Below are the code and all the weights of a small trained network. Each question names an input and a class and asks about switching units off, where a switched-off unit gives its printed mean instead of its output.

import numpy as np


def w(rows, s, z=0):
    codes = np.array(rows[::2]) - 128.0
    scale = np.full(codes.shape[1], s)
    scale[-1] = z or s
    return codes * scale


def f(y):
    return np.maximum(y, 0)


def log_softmax(a):
    a = a - a.max(-1, keepdims=True)
    return a - np.log(np.exp(a).sum(-1, keepdims=True))


def net(x, mask):
    res = np.array(x, float).reshape(1, 8) / 4 @ E
    y = f(res @ A[0][:, :-1].T + A[0][:, -1])
    res = res + np.where(mask, y, B[0][:, -1]) @ B[0][:, :-1]
    return log_softmax(res[-1] @ U[:, :-1].T + U[:, -1])


A, B = {}, {}
E = w([
[138,56,164,127,255],'x0',
[194,137,146,96,186],'x1',
[120,51,111,116,113],'x2',
[200,92,126,188,158],'x3',
[67,55,238,109,126],'x4',
[139,97,166,69,56],'x5',
[199,71,41,156,120],'x6',
[148,146,174,111,104],'x7',
],0.0087)
A[0] = w([
[141,216,161,134,167,114],'N0',
[126,131,101,140,120,68],'N1',
[168,152,80,157,126,75],'N2',
[153,50,95,135,164,238],'N3',
[168,81,148,143,85,148],'N4',
[130,118,155,66,84,253],'N5',
[78,80,87,151,184,222],'N6',
[125,130,146,189,109,86],'N7',
[164,110,169,100,248,213],'N8',
],0.013,0.0051)
B[0] = w([
[133,41,110,126,64,193],'N0',
[152,189,83,113,115,140],'N1',
[100,193,95,158,171,175],'N2',
[100,106,170,178,57,218],'N3',
[122,71,166,157,105,173],'N4',
[77,100,172,148,123,220],'N5',
[88,124,156,142,97,210],'N6',
[157,96,99,158,91,145],'N7',
[101,69,170,254,84,251],'N8',
],0.0096,0.012)
U = w([
[52,66,143,137,71,252],'0',
[190,137,2,95,206,4],'1',
],0.0079,0.0029)

Each question gives the input, the list of numbers given to net, and the class t.
The units are the neurons (one row each of A and B). Each row of codes is followed by its name. A weight is (code - 128) times the scale printed after its matrix; where a second scale follows, it is the last column's (A, B and U).
mask holds one flag per neuron, in row order. A switched-off neuron (its flag False) gives its mean, the last column of its row in B, instead of its output. The means were averaged over made-up inputs and are rounded, as every weight is.
A unit's drop is (log p(t) with every unit on - log p(t) with that unit switched off) / (log p(t) with every unit on - log p(t) with every unit switched off).
The circuit of an input: a set's keep is (log p(t) with only the set's units on - log p(t) with every unit switched off) / (log p(t) with every unit on - log p(t) with every unit switched off). Starting from all 9 units, units are removed one at a time, each time the one whose removal leaves the highest keep (on an exact tie, the one counted first), for as long as the keep stays at least 0.8.
units of the circuit, in order: the units of the circuit, biggest drop first
unit that matters most: the unit with the biggest drop
drop of u: that unit's drop, to one decimal
input [-2,2,-8,-3,-3,-2,2,3], class 1: unit that matters most : N8
input [-3,2,-6,1,-8,0,-1,8], class 1: units of the circuit, in order : (N8; N3)
input [4,-3,-8,5,-8,0,2,2], class 1: units of the circuit, in order : (N2; N5)
input [-2,8,-8,-1,-5,4,5,8], class 1: units of the circuit, in order : (N3; N8)
input [-5,-1,0,3,-3,-4,-1,3], class 1: units of the circuit, in order : (N8; N3; N5)
input [1,-6,-3,5,-7,2,-6,-3], class 1: units of the circuit, in order : (N8; N3; N5)
input [3,7,-4,0,-8,-7,2,-4], class 0: drop of N8 : 0.7
input [-1,-8,-6,7,-4,-2,4,3], class 1: drop of N8 : 0.2
input [-7,-1,-8,-6,-5,3,5,-6], class 1: drop of N8 : 0.1
input [-1,7,-5,-8,-6,-3,-1,-3], class 1: drop of N4 : 0.1
